Below are the code and all the weights of a small trained network. Each question names an input and a class and asks about switching units off, where a switched-off unit gives its printed mean instead of its output.

import numpy as np


def w(rows, s, z=0):
    codes = np.array(rows[::2]) - 128.0
    scale = np.full(codes.shape[1], s)
    scale[-1] = z or s
    return codes * scale


def f(y):
    return np.maximum(y, 0)


def log_softmax(a):
    a = a - a.max(-1, keepdims=True)
    return a - np.log(np.exp(a).sum(-1, keepdims=True))


def net(x, mask):
    res = np.array(x, float).reshape(1, 8) / 4 @ E
    y = f(res @ A[0][:, :-1].T + A[0][:, -1])
    res = res + np.where(mask, y, B[0][:, -1]) @ B[0][:, :-1]
    return log_softmax(res[-1] @ U[:, :-1].T + U[:, -1])


A, B = {}, {}
E = w([
[178,111,155,99,78],'x0',
[124,55,218,105,213],'x1',
[130,129,127,128,130],'x2',
[68,204,255,105,113],'x3',
[127,126,125,126,125],'x4',
[130,132,130,130,128],'x5',
[92,81,144,183,79],'x6',
[126,128,127,126,130],'x7',
],0.0086)
A[0] = w([
[32,138,80,123,170,60],'n1',
[75,116,79,149,201,147],'n2',
[227,64,161,63,44,74],'n3',
[85,6,148,190,63,93],'n4',
[185,43,50,143,154,10],'n5',
[138,41,186,110,203,1],'n6',
[195,146,110,49,196,82],'n7',
],0.012,0.0084)
B[0] = w([
[190,154,161,219,127,160],'n1',
[143,66,140,176,137,222],'n2',
[150,76,146,239,150,218],'n3',
[115,203,76,86,234,253],'n4',
[104,167,222,92,60,232],'n5',
[160,156,93,133,4,218],'n6',
[71,189,78,124,223,204],'n7',
],0.02,0.0064)
U = w([
[74,175,235,92,117,30],'0',
[147,176,4,139,45,53],'1',
[126,105,107,111,155,245],'2',
[121,103,107,112,150,235],'3',
[102,162,84,112,192,1],'4',
[158,87,133,175,161,35],'5',
[124,97,107,102,143,230],'6',
[126,95,111,98,146,205],'7',
],0.012,0.01)

Each question gives the input, the list of numbers given to net, and the class t.
The units are the neurons (one row each of A and B). Each row of codes is followed by its name. A weight is (code - 128) times the scale printed after its matrix; where a second scale follows, it is the last column's (A, B and U).
mask holds one flag per neuron, in row order. A switched-off neuron (its flag False) gives its mean, the last column of its row in B, instead of its output. The means were averaged over made-up inputs and are rounded, as every weight is.
A unit's drop is (log p(t) with every unit on - log p(t) with that unit switched off) / (log p(t) with every unit on - log p(t) with every unit switched off).
The circuit of an input: a set's keep is (log p(t) with only the set's units on - log p(t) with every unit switched off) / (log p(t) with every unit on - log p(t) with every unit switched off). Starting from all 7 units, units are removed one at a time, each time the one whose removal leaves the highest keep (on an exact tie, the one counted first), for as long as the keep stays at least 0.8.
units of the circuit, in order: the units of the circuit, biggest drop first
most important unit: the unit with the biggest drop
top k neurons: the k neurons with the biggest drops, biggest first
drop of u: that unit's drop, to one decimal
input [7,-6,-3,-2,-7,-1,-7,1], class 4: units of the circuit, in order => (n7)
input [-8,-2,-3,0,-6,0,0,-8], class 5: units of the circuit, in order => (n1; n2)
input [-8,4,6,-7,-4,-2,0,2], class 5: top 2 neurons => (n2; n1)
input [4,-5,-3,-5,8,-7,5,-2], class 6: top 4 neurons => (n6; n7; n5; n3)
input [-8,8,0,7,7,-3,5,5], class 1: top 2 neurons => (n6; n5)
input [8,-5,-7,6,-2,4,-2,2], class 5: units of the circuit, in order => (n3; n5)
input [-2,1,-1,5,-2,5,6,4], class 4: units of the circuit, in order => (n5; n4)
input [-8,0,-3,-7,-8,3,-4,7], class 5: top 2 neurons => (n2; n1)
input [0,2,-3,6,5,2,-7,-2], class 4: top 4 neurons => (n5; n7; n6; n2)
input [5,3,1,-7,-1,-2,-6,-7], class 0: top 2 neurons => (n5; n4)
input [-6,6,4,4,2,2,7,-1], class 4: top 3 neurons => (n4; n5; n3)
input [5,7,-5,-6,-4,6,-6,-2], class 1: top 2 neurons => (n6; n4)
input [6,5,-2,0,-5,0,-8,-1], class 4: top 2 neurons => (n7; n2)
input [8,-6,-5,-5,-4,5,2,5], class 5: most important unit => n3
input [-4,-3,-1,-3,-4,-6,8,-6], class 4: top 2 neurons => (n4; n6)
input [8,0,-7,-7,-5,5,1,0], class 5: drop of n3 => 3.4
input [-2,7,0,-2,6,0,0,-6], class 1: drop of n6 => 1.0
input [-2,6,6,-8,7,-7,0,5], class 0: drop of n6 => 0.0
